Rows are numbered. After the first four, each row is followed by the numbers of the three nearest rows among all rows above it, by straight-line distance, nearest first.
0: [ -6  22   3 -23   0  -4  -3  -2  26   1 -12  -1   7 -18  -9  -1  19 -19
 -11 -18   4   4  16  -6  10  -1 -19 -18   2 -31 -33   6   4  33   0  23
  -9   5 -11  17  -8 -20  12   6   5  -7  -7 -21  -3  22   6  16  52  39
  18   0 -31  21  -6   3  -1  10   1   7]
1: [ -6  -5 -38   1   5  14   0  -3  15  -5 -18   6  -3  -2   4  -4   0  12
  12  38  -2 -44   0  -2  18   0   9  11  14 -14  20   9  -3 -20  11  -7
  12  34  11   2  15  39   2  -2 -26  -3  -1 -30  -2  31  15  -2  -4  11
 -11  50  39 -20  12  10 -12  -5   4 -21]
2: [-30  -7   0  13 -29  10  -4  -5   8   5 -11  -6   1  -3  -2  -2 -10  24
  22  13  22 -32   8   3  -3   5  -4  -1  21 -11  12   5   1 -12  19 -10
  -6   6   0  -5  -9  40 -30   2 -16  -7  -8 -10  16  11  -1  -2 -21  32
   2   9  30  10  24   3  -4   9   1   4]
3: [ -8  -3  -1 -32  15  -8   3  -8   8  -9  -5   7   2 -11 -35  11   4  -4
  -4  -8  13 -31  -6  -3 -14 -13  11  12 -33 -18  -6 -10 -16   7 -26   0
  -7   7  -8  -5   6 -38  -4   1  24  18 -12   6   7  53 -10 -33  15  -9
  26   1  -4  28  -9   8 -20  -4   5  -1]
4: [  3  -3  -7   2  -2   3  13  -6   4  17  10 -19 -15 -10  31 -13  13 -27
  15 -25  -8  50  -7 -10  11  25  -2 -21   1  20 -14  -5  -4  -8  -1  -4
  -1   2  -7   2 -33 -16 -15   9  -4 -14  10  26   2 -54   3   1  17 -20
   1 -21  11 -16   5  -4  21 -13 -24   6] | 0 2 3
5: [-21 -25  11  31 -28  13   2  11  17  -8 -12   9  10  -7 -14  15 -43   1
  -8   9  11 -51   7  -1   5 -14   9   9  16 -12  26  -9 -20  -5   6  -4
  -1  -1   1  -3  22  56  10  -2   1  10 -11  -8  -8  34  14 -14   9  29
   9   8  14  21  24  -3  -4  15   8 -23] | 2 1 3
6: [ 18 -23  10   3  17   7  10   4 -28  -2   2   5  11   5  14   0  -2  13
   4 -13  13  29   1   2 -10 -11  -5   7  15  28   1   6   2 -39   8 -38
   2  -9  -1  -2 -10  29  -3   8  -9  -6   5  15 -15 -38  10 -10 -59 -25
  -6  -3  37  -1  14  19  14 -10  12 -12] | 4 2 1
7: [ -8 -22 -18  31  23  10   8   8   1   6  -1  21  30 -14  -2  30 -31   0
  32  -4   4  -8   9  -1  -2   5  10  13 -23 -17  58  -1 -10  -4  11   5
   6  10   7  -8  52  31  -4 -16 -17  -1  -6  31   5 -14   7  -9  40 -12
   4  21  28 -23  19 -13 -10  -6  -5 -31] | 5 1 2
8: [-56   6  30   4  -9 -15  -6   8   4   7  -8   5  -2 -12 -38  24  14 -29
  -9 -87  29 -22  11  -5   6   8 -15 -24  -2 -25 -12   0 -12  36   0  16
  -9   1  -6   7   2  26 -11 -11  -3   7 -24  15  -9  32  -1 -19  71  40
  25 -24  -8  31  16   7 -19  -8  -3  15] | 0 3 5
9: [-17  -8 -17  31   0   9   4  23  17   5   8   1   6   2   3  19 -15  -7
  12   1   2 -55  -9   6  12 -11  11   0 -22 -25  36  -2 -19   5  22  16
   6   3   5   7  38  63   0   7   8   0 -11   9  -1  32  15   7  54  26
  11  32  10  -3 -13   7 -22   7  -3 -13] | 5 7 1
10: [-15 -28   2  10  -8  -7   0  11 -31   0   1  -6  12  10 -11 -25   1  14
   0  29   7 -26   9  -7  -2 -10  -1  10  23   3   7 -10 -12 -30   5 -16
  -3   7   9  -5  -4  31  -4   4 -27   6   0 -13 -12  27  20 -12 -25   6
 -17  11  17   8  26   4 -24   7   9   0] | 2 1 5
11: [  3 -15 -17   7   6 -16 -13   3   2  -6   8  -2  11 -19   4  37 -21   6
   0  16  10 -22   3   5 -10   3  13   1 -19  -9  66   9 -15   0 -10  -4
  16   6   6  -3  45  56  -5 -12   5 -16 -19  15   6   0  -8 -17  45   0
   6  19   0 -14   3  -1 -32  -5   2 -17] | 7 9 5
12: [-21   2  -3 -19 -17   2  10   4  13   8  -7  -2 -24 -11 -15  12   4 -25
 -16 -14  -5  -8   0   9  23   8 -11   3 -24 -38 -21   2  -8  26  -2  28
  -2   9 -21  -5  25 -51  18   6  20 -11 -18  -6  14  19 -13   3 106  16
 -13  -4 -25   4   0  10 -16   0 -20  15] | 0 3 8
13: [-19  -8  -1 -35   3   2 -12  13 -10   9  -3   3  -2   0 -22   9  -8 -24
 -19 -23  32  -7   0   3   3 -12   7 -19   2 -24  -5  -4  -9  37 -18  18
   3  14   3  -2   7 -31   4  -6   5  -4  -4 -11   9  52  -2  -7  41   7
  17  10  -5  30  -7  15 -20   8  19   8] | 3 0 12
14: [  1  11   6 -46  24  -4 -25   2   2  -8   6   4  -4  21 -15  -6 -16  -8
 -15  22   2 -12   3   4  17 -35   0  -3  -4   0   5   7 -11  -2 -15  21
   8 -15 -23  11  15  -8  15  -9  11   4 -17  -3   3  13  -2 -20 -35  -2
   8  18 -13  29 -12  -9 -12  11  10  -1] | 3 13 10
15: [ -8  19  -7 -37 -13   0   9   5  27  12  -4  10 -21 -16  -6 -14  29  -5
  -8   2  16  -8   6   6   7   8   8  20  -2 -33 -21  -8   3  40   0   7
  -6   2   1  -4  16 -24 -11  -2   4  -6  -1 -36   0  41  -8  16  53   5
 -18  -5 -33  12 -12  19   5  -5   3   3] | 0 12 13
16: [ 28 -16  -1  23   7   4  -1  -2 -15  -1   2   2  -6   5  31 -12  24  20
  19  30 -14  25   4 -19 -14   9   5   2  11  45  -4  15  -1 -43  10 -13
   6  -7  10 -10 -24  26  -4 -14  -9  10   5  19  13 -54  -4  12 -24 -14
  -5   1   9  -3  12 -11  18 -12 -18 -11] | 6 4 10
17: [  9 -13   7 -78  20   3  -6 -10 -16   0  -9  -1  -8   5   8  15 -14 -21
  -6 -20  15  32 -18  15  -8 -14  27 -25 -28 -35  10   4 -19  40 -22 -15
 -14  14  -5  10  -5 -71  13  -9  28   3  -4  18   6  29   0 -21  16 -21
   2   7  -6  10 -24  -6 -41  14   4   2] | 13 3 14
18: [  4  -1   2 -90   6   2   7  -6   0  17  -8   1 -10 -17  15  -9   8 -12
   2 -23   9  79  -9  19  -3  -1  10 -24   6 -28 -23  -5   5  23  -7  -5
   9   2  -3   8 -13 -88 -10   8  12  14 -12  13  15   2   2  -3  10 -24
   3 -12  -6  20   1   1   1  -3  10  17] | 17 13 4
19: [ -9   6 -12 -33  -2   2  -8 -11  20  19  -8   0 -21 -19  10  20 -10 -32
   6  -6 -12  21 -10  -9  14  15  17  -5 -24 -22  -2  -6 -11  59 -15  12
  -2   8  -1   1  20 -68   0 -13   5 -10   8 -11   6  -3 -16  13  98   2
 -17  -3 -17 -19 -13  -8  -8  -3   3   3] | 12 15 0
20: [-22 -16  14  54   4  -1  -3   6   0 -10  26   0  23  -1 -22  13 -19  14
   1 -11  10 -40  -5   6   1 -15 -15   0  12  11  19 -10 -10  -9   7   0
 -12   8  -5  10  17  45  16   1  -8  17 -17  -3  -2  40   0  -7 -17  28
   6  13   0  14   9   8 -13   8  12 -15] | 5 10 2
21: [  3  -5  -6  37  -9   7  21   2   7 -11   5  -2  -1  12  17 -13  11  -8
   5  12 -14 -15   9 -10   9  12  -7  22  23   2  -1   7  19 -14  26 -19
  10 -10  11  -7  -4  17   3   0 -23 -14   2 -14 -17 -24 -25  15  -6  -3
   0   4  -5 -31  11 -13  27 -10   4   1] | 16 2 10
22: [-18 -35 -13  13  10 -15 -11  -1   7   2 -12   5   8  -3  -3  24 -25  -2
  19  -3  20 -44  11   0   6   9  11  12 -18 -20  36   1 -35  10   9  -1
  17  -7   9   2  46  44  11  -2 -12  11  -7  10   6  27   7   8  64  32
 -14  17   8 -15   6   5 -17   9   3  -5] | 9 11 7
23: [-35 -22 -14  39 -13  -3   5  -2  -6   0   4   6   6  14  27 -10 -11  -1
  12 -10  13 -30  -2  -5  15   3   2 -14   2   6   7   0 -18   6  34 -10
  15  11   9  -5   8  41  -9   6 -15  -9  -6  -9   6  -5   2   4  41  17
   1  -1  23  -4  29   9  -2 -17   9  -5] | 2 22 9
24: [-19  34  -3  -7 -16  -5  11  11  -2  13 -21 -10 -21   5 -26 -22  10  -1
  -5  -6  16   7  -9   1   7  -1  -5  11  15 -23 -56  -7  15   1  12  -5
  -1   4 -13  -2 -11 -24   7   7   0   7 -23 -30  11  24  -3  40  19  11
 -12 -16   3   9   7  13  19  -3  -1  -4] | 15 0 13
25: [ 15  10   1 -39  12  11   8  -8 -20  -5   9  11   6  14  30 -21  14 -21
   2   4 -31  77  -9 -18 -14   9  29 -21   5  19 -41 -15  22  -6  -2 -21
  -8  -8 -19   4 -36 -34   9  -5   9  12   2  13   9 -24   7  11 -23 -26
  -3  -8  -4 -14 -20  16   7  -4   9   3] | 4 18 16
26: [  8   4 -11  19 -28  -2  -4  -1   6  -6   5 -12  -5  11   4 -12 -16  37
 -12  34 -12 -65  10  14   3   4  -6   4 -13 -20  45  15 -10  -9  20  -5
  10  13  15 -14  12  35 -22  -3  -7   2  -2 -31   6  27 -19  -5   1   4
 -11  27  22  -5  25  15  -4   6  -1  -1] | 1 2 10
27: [-19 -43  19 -38  20   3   0   4 -28  18  -1  -8  14  15  12  22 -12   4
   6  -8   9  14  -9   0   3   0  11 -17   0   8  24   0 -13 -16   5 -28
   2  -9  14   5   1   9   5 -19 -24   8   0  36 -11 -11   4 -30   2 -30
   2   0  43  -8  -3  -2 -19  -8   3 -22] | 6 10 7
28: [-10  22 -13  -6 -28  -7   2   6  15  12   3 -12 -20   1  -2   3  -2 -26
 -15   5  -6  -6  -4   1   3  18 -18   3  11 -27 -38  -6   7  10   7   2
   1   6 -17  -2   1 -22 -16   7   5   2   1 -17  11  13 -15  29  51  26
  -6 -12 -29  -7   5  20  12  -1  -3  24] | 24 15 0
29: [ -3  38 -27 -24 -20 -10  -5  12  36  -5 -13  10 -21   1  -5 -11   7  -7
  -2  29  -1 -13  22  14   8   1  -6   3   4 -33 -24   1  14  21   5  15
   3  22   1   6  -3 -21  -3 -14   3  -8  -9 -55  12  12 -10  29  29  11
 -14  -1   7   0  -8   4  -4  -3   3   3] | 15 28 24
30: [-24  -5  18 -31  15   5   1  11 -16  -2  -1   9  11   0 -25  19  -8 -18
  -5 -41  10   6  -6  15 -15 -18   5  -1 -19 -11  13  -2 -15  26   1  12
  -2   3  -7   5   5 -10   3  -4   5  12 -17  15  -3  25   4  -7  13  15
  16  -9  -3  35  -6   1 -25   2  12   8] | 13 3 14
31: [  5  42  -9  -8 -31  -6  -9   0  23   5  -7   2 -23   3   6 -18  11 -13
   5  42   3 -10   6   1  12   6 -11   3  11 -10 -40  -6  -5  12  24  18
  -3   5   1  -8  -2 -20  -5  11  -2 -15  20 -45  19  40 -19  39 -27  31
  -8  -3 -35   9   0  19  20   6 -12  16] | 29 28 24
32: [ -8 -10  21 -42   2  -6  -6   9   1 -18  -4   8  -1  -4 -13   1 -12  -9
 -22  -9  28  15  10  13   6 -16  20 -11 -23 -62 -15  12  -6  29 -14  20
   9   3 -15  13  39 -48  -3 -29   7   1  -9  -9   7  65  -4 -26  48   2
   5  -1  -1  28   2  19 -29  20  -6 -10] | 13 3 30
33: [-16   1   9 -77  -3   2 -28   6 -26   5  -4  -4 -23  -1   1   9   7 -22
  -3  -4 -16  50  -2  12   1   6  15  -3  -8 -30 -41  -9  -2  27 -19  13
   5  -8  -9  -5 -28 -69  11  -5  11  12 -11   8  12  -3  -5   3  44 -39
   6  -8   1   6 -12  -6 -21 -11   1   3] | 18 17 19
34: [-25 -19  30 -25  -6   7  -3  -1 -12  -5   3  -4   3  11 -22   7 -17  -8
  -7 -32   9 -13   3  18 -11  -2  24 -10 -16 -16   0  -7 -23  15 -21   7
   6  -5   0   8  13  -4  26  -4  10 -12  -8   8   3  46  -5 -26  23  20
  17 -10  17  30  11   9 -30   4  13 -22] | 30 13 3
35: [-42  10  17 -68 -18  -1   6   7   0  11 -19  14 -33   8   4  -7  -1 -27
   9 -40  29  22   4  -3  12   9  -5 -33 -36 -65 -22   4 -18  29  10  14
  15  14  -8  -5  17 -58  17 -19   9  -1  -2  -4   5  51  -8  10 114   5
  20 -22  -3  14  16  -7 -16   9   4   9] | 12 32 13
36: [  0 -46   4   3  10  12   2   2 -27   1  10 -13  21  13  28   4  16   3
  22  -8   1  23  -2   0  -8  10  14 -16  -8   5  39  -8  -1 -22   8 -12
  -6 -11  10  -8  13  61   7  -8 -15  -4  -7  31  -4 -35  -7   6  -2 -22
   7  13  37 -14   4  -2  -1   1  -2 -15] | 27 6 16
37: [-17 -40 -22  26   3  13  16  -3  -5   9  -7 -16   8   2  17   1 -27  22
  18  27  18 -23   2   6  15  21  -1   5  -4  -2  42   3 -20 -21  21  -4
   4  16  11 -26  34  57   8  -8  -5 -21  -9   3   3  -6  -7  -6  17   2
 -14   8  23 -21  20   0  -3   6  -3  -5] | 23 7 11
38: [-19  -3  -3 -14   5   6   6   9  14   6 -13 -18  13  15 -31  13 -14 -10
   2 -17  12 -36   4  16 -14  -5  -1  -8 -15 -40   0  -8 -15  30  -6  17
  13  -4  -9   5  21 -10  14  -6   9  12 -15 -10 -15  45   2  -5  67  14
  22  20  -2  16   6  12 -31  -8  13   5] | 13 34 30
39: [  8  -1  18 -51  21  -5  -6 -15  -1   6   2 -13 -19 -12  18  26 -21  -6
   9   1   1  35  -8  -1  -4   9  32  -1 -33 -19  12   0 -14  39  -7   3
 -11   5  15   3  23 -57   6 -18   7   7  -5  11  12  -7   8   2  73 -25
   9   1 -25  -5 -19  -2 -33  -4  -9   6] | 19 17 33
40: [  0 -43   2 -32  24   8  -4  -1 -22   5   4   4   4   6  43 -11 -12  31
  11  29  10  37   7  -1  -6  -2  29  -5   1  -8  26   8  -2 -22  29 -10
   6   8   7  -6  -4  28 -12  -6  -5  -6  12  29   8 -12   3 -27 -20 -48
   9   9  45 -31   6  -1   3   5 -20  -5] | 27 36 6
41: [  1 -23  11 -12  23   5  14   4 -34  -1  -2   0  15  21  10 -16  -3  23
  17   5   5  29   5 -11 -15   8  16 -14  15  22 -17   1   2 -45  30 -35
   1   0   2  -6  -8  21  11 -10 -10  -3  21  12   2 -13  10 -10 -63 -36
 -14  -1  16  -1   5  -8  18  -6   4 -18] | 6 16 40
42: [  9  27  17 -55  11   0  10   1  19  21 -16   9  -1  12  -9 -16 -13  -9
  -3  23 -12  19 -15  -1   2  -5  -2  -4  -4 -29 -65   0  18 -26 -11   2
   2   5 -12   6 -35 -68  11   1  -2  14   7 -34 -11  27  -6  20 -26   9
   5   0 -21   7   0   8   0  15  13   2] | 24 31 29
43: [  9  12  -4 -96  -4  -9 -11   0  -4  11   4  24  -3  -1   6 -34  -7  -4
   1  23  -1  25   3  -5  -6   5  15  -8  -3 -37 -43  -5  -3   9   3  12
  -7  13 -17  17 -33 -79  -6 -13  26  -1  -5   4  12  16  -4   7 -19  -1
 -13   5 -12   5 -20   4  -6   9   3  -4] | 42 18 33
44: [  3 -27 -10  75  -4  10   1  -1  24 -30  -4  -2  10   9 -14   6 -22  23
  -4  13  -2 -55  12 -11   2  -6 -29  21  16  14  33  11 -13 -23  18  -3
  17  16   8 -13  19  76  -2  -4  -8  -9  -2  -3   1  26   5  -3 -11  28
   0  10   2   1  11  17   7  12  10  -8] | 20 5 26
45: [ -2 -25   6 -14  48   5 -20  13 -20  16  -5   9  37  -4   1  19 -18  11
  10 -19   9   5  -8  13  -6  -6  16  -6 -19   8  41   5 -13   2  -3  -6
  -2  -5   9   1  17   3  17  -2  -5   0  -2  37  -6   8  20 -13  13 -17
   4   3   7  -2  -2 -23  -9   5   0  -5] | 27 30 7
46: [  1  16 -13 -53 -23  12   9  -4   4  -2  -1  11 -11 -11   3 -25   9   1
 -13  32 -10  11   7   0   1  -4  -4   4  18  -8 -48 -11   0  -9  10  -8
  -1   3  -9  14 -15 -70 -11   3   4   6  -4 -48  16  42  -6  27 -27  18
  -5   8 -16   4 -10   9   9 -14  26 -10] | 42 43 31
47: [ 14  14 -20 -20 -40  10   4   4  15  12  -9   0 -12   1  11 -10  23  -7
  -3  13  -4 -13  10 -20  -1  12 -29  10  13  -7 -46   5  10 -11  14  -3
 -12   7   2  -1 -10 -16   0  22  -4   4 -15 -28  -8  26 -12  21  -2  13
   0  -2   3   9  11   7  14  20   0   0] | 24 31 28
48: [ 10  -4 -17  15 -18  -5  -1  -7   7  17   8  -9  -3 -13  16 -10  12  -6
   3  -7 -25  22  -3 -17  14   1  -1 -10  17   0 -17  -3  16  -5   2 -11
  -1  19  -2   9 -16   8  -5  -4  -2  -6  -5 -16   7 -43  -2  17 -26 -22
  -5   5   9 -21   4   4  45  -9 -24  -5] | 4 21 16
49: [ -6 -30  12 -23   5  -2   5  14 -20  -1   5 -14   8  12   5 -27   7  13
   9   7  -7  26  -4  22  -6 -13  -2   2  13  29  -7   6  10 -63   1 -20
  -4  -6   8  -2 -21  -2   2   3 -15   6  -3  16 -11 -25  10  -1 -70 -10
  -1  -9  30   7   9  -3  -7   4  11 -16] | 6 41 16
50: [-18 -18 -12  34   2   1 -15  10   7   0  -1   0  -1   4   3  20 -16   0
  11   2  25  -7   1  13  16  11   5   3 -12 -25  34 -10 -21  26  14  15
  11  15   3  -3  47  38  -3 -12 -16  -2  10  -1  10  20  10 -30  57  17
  11  11  10 -11   5   8 -22 -13   4  -5] | 22 9 11
51: [  4  -1   0 -71   3  17   9   7  -1  10   0   5   0  -1  -2  14 -24 -14
   0  -4   3  52  -5   0  -3  -5   0 -10 -33 -22   4  -9 -10  24  -6  14
   3  -4  -2  18  -6 -83   1 -23  47   6  -7   2  16  19  15  -3  23 -15
   6   1 -22   3 -27   4 -14   7   4   9] | 17 18 39
52: [ 22   9 -13 -62  35   1  -9   1  -4  20  -8  14  -2  -7  -1  19 -27   1
 -13  22 -15  31  -3   2  -8  -3  28  14 -21 -27  22   6   8  29   6  12
   2 -12  -6   7  22 -67  -1 -22  25  -5   1 -19  -1  13  17 -27  37 -36
  -7  10 -33 -17 -39  -8   3 -11  -5   8] | 51 39 17
53: [  3 -30  -8  39  23   6 -12   5   0  -5   5  -4  -8   0   8  27 -12  -2
  22  -6   5 -58  -6   4   9  -4   4   1  -3 -19  53   1  -4   7   9 -15
  12   1  10  -4  25  97  -8   4 -28   7   5   8   1  -2  -2 -12  61  12
  -2   5  10 -12  17 -25  -8  -4  -6  -7] | 22 9 11
54: [-14 -24   6  18  11   0 -18   8  24 -12  -3  -8   5   3 -20  24  -6   2
   2   5  27 -56 -11  18   1   2   1  -1  -6 -17  10   3  -1   7  -6   7
  -4   3  16   5  40  29   7  -3  -9  -4   0  -9   3  50   8 -11  54  34
  -2  -8 -21  21  17  12 -32   3  10   6] | 22 50 38
55: [ -13   -1    2 -117   19   -1    3   -7  -31   13   -5   11  -16   -1
   -1  -12    0   -7   -2   -6   19   49   -3   14   -8    6   11  -24
  -11  -51  -53  -16   10   19   -9   -5   -6    1  -24  -15   -7  -88
    3  -11   28    9  -10   -1    6   17  -12   12   33  -43    7  -13
   -9    4   12   12    1    1   21    3] | 18 33 43
56: [  1  15  13 -86 -28   7   7  -4 -25  22   5   3 -14   7  -9  -9  10  -3
  -1  -5  -4  42   7  16  -5  -8   0 -31  -1  -9 -61  -3   8  10  -3  24
 -13   1 -13   0 -35 -80   3   9  13   3 -13  -1  -1   7   2  18   2 -45
  -9  -3 -14   8 -19 -10  -2  -4  14  -2] | 33 43 18
57: [  2  -7 -13  36  -8  -1  12  10  -1   4   4  12  -8   0  31 -28 -11   8
  16  16  -1  -8   3  -4   3  20   3  12   1  19  26  -2 -12 -23  18 -15
   0  -1  -4   2  19  27   2   2 -18  -8  29  -1  -6 -31 -24   5  11  -6
 -15   9  28 -35  21   2  16 -13   3  -5] | 21 37 23
58: [ -8  -1 -16 -31   0   7   6  -7  -8   8  13 -10 -11 -11   3  30   5 -30
  14 -29  11  14  -5  17  15  12  10  -7 -30 -24  25  -5  -9  54  -7  39
  -3  -4  12  -7  18 -27   5 -14  16 -25  -1  11   8  19   2  17 108   9
  -4  -5 -28  -1  10  -8 -14  -6 -23   8] | 19 12 39
59: [-21 -10  16  16 -10   5  -8   5 -15   2   2  -4   7   6   4 -20   2  31
   4  -6  12 -12  17  -9 -15  -6   2   6  -5  -2  -7  -1   0 -40   6 -12
  -5  -5  -3 -14 -14  20  -8   5 -21  15   6 -12  -9  18   3   9 -32 -26
  -5   0  26  10  20  10 -14  27   4  -7] | 10 2 49
60: [  9 -35  31  -6  24   5  -4   8 -34 -21  -3  10   4   7  -3   5 -19   5
   7 -12   4  40   2   5 -18  -3  21   5  -1   9  12 -10 -11 -14   7  -9
   9  -7  -5  -2  -7  18   8  -3  -2  -1  -6  34   1  -1  -1 -24 -32 -30
   1   7  27  16   8  -2 -29   0   9 -20] | 27 6 41
61: [ -1 -32  23 -46  27  -4  -4   9 -27   0  -4 -13 -12  -7  -5  34 -41  -4
  -2 -12  14  26   3   5 -10 -20  16 -20 -30 -19  15  11 -14  10  -8  -5
  -3   0  -3  10  10 -47  -7  -6  -3 -10   0  38  -1  20  20 -22  14 -19
  -1  -2   9   9  -2 -12 -21 -11  -9 -13] | 17 45 30
62: [-19 -26   2  -3  -5  -4  18  20 -10   6  -6 -27 -17  23   2 -11   9   6
  26  14  11   7  13   3   3  -6  -7  -2   3  -7 -45   2   8 -37  13 -18
   6   5  14 -22 -11  -2 -12  23   3  11  15  -8   4  15  13   3 -37  -3
 -10  -6  26  26  15  -1  -2   1  12  -7] | 59 49 10
63: [  14   13  -23  -69   -4   -1   12  -13  -21   14   -3    2  -12   -2
   19    3  -11  -29    8    5    0   74  -12   -6   -8   -9   25   -7
  -37  -17   -5    0    2   43    4    6    0    4   -7   -3   -7 -103
    5    7   27  -13  -13    2    7  -14   -7   -4   38  -40  -14   10
  -14  -15  -26   12   -3  -11  -10    5] | 51 18 33
64: [ -7 -17   9 -20  19   1 -25 -18  -7   4   4  -2  -9   9   6  25  -1 -10
  -3 -35  -2  25 -17  -8  -6 -13   5   0 -31 -18  21  -1  -9  22 -13  16
  -5  -2   9  -1  34 -13  32 -20   1   0  -4  52 -11  -7   4 -25  68 -21
  -7  -3  -5  -3 -22 -12 -26  -4 -21  -3] | 39 45 61
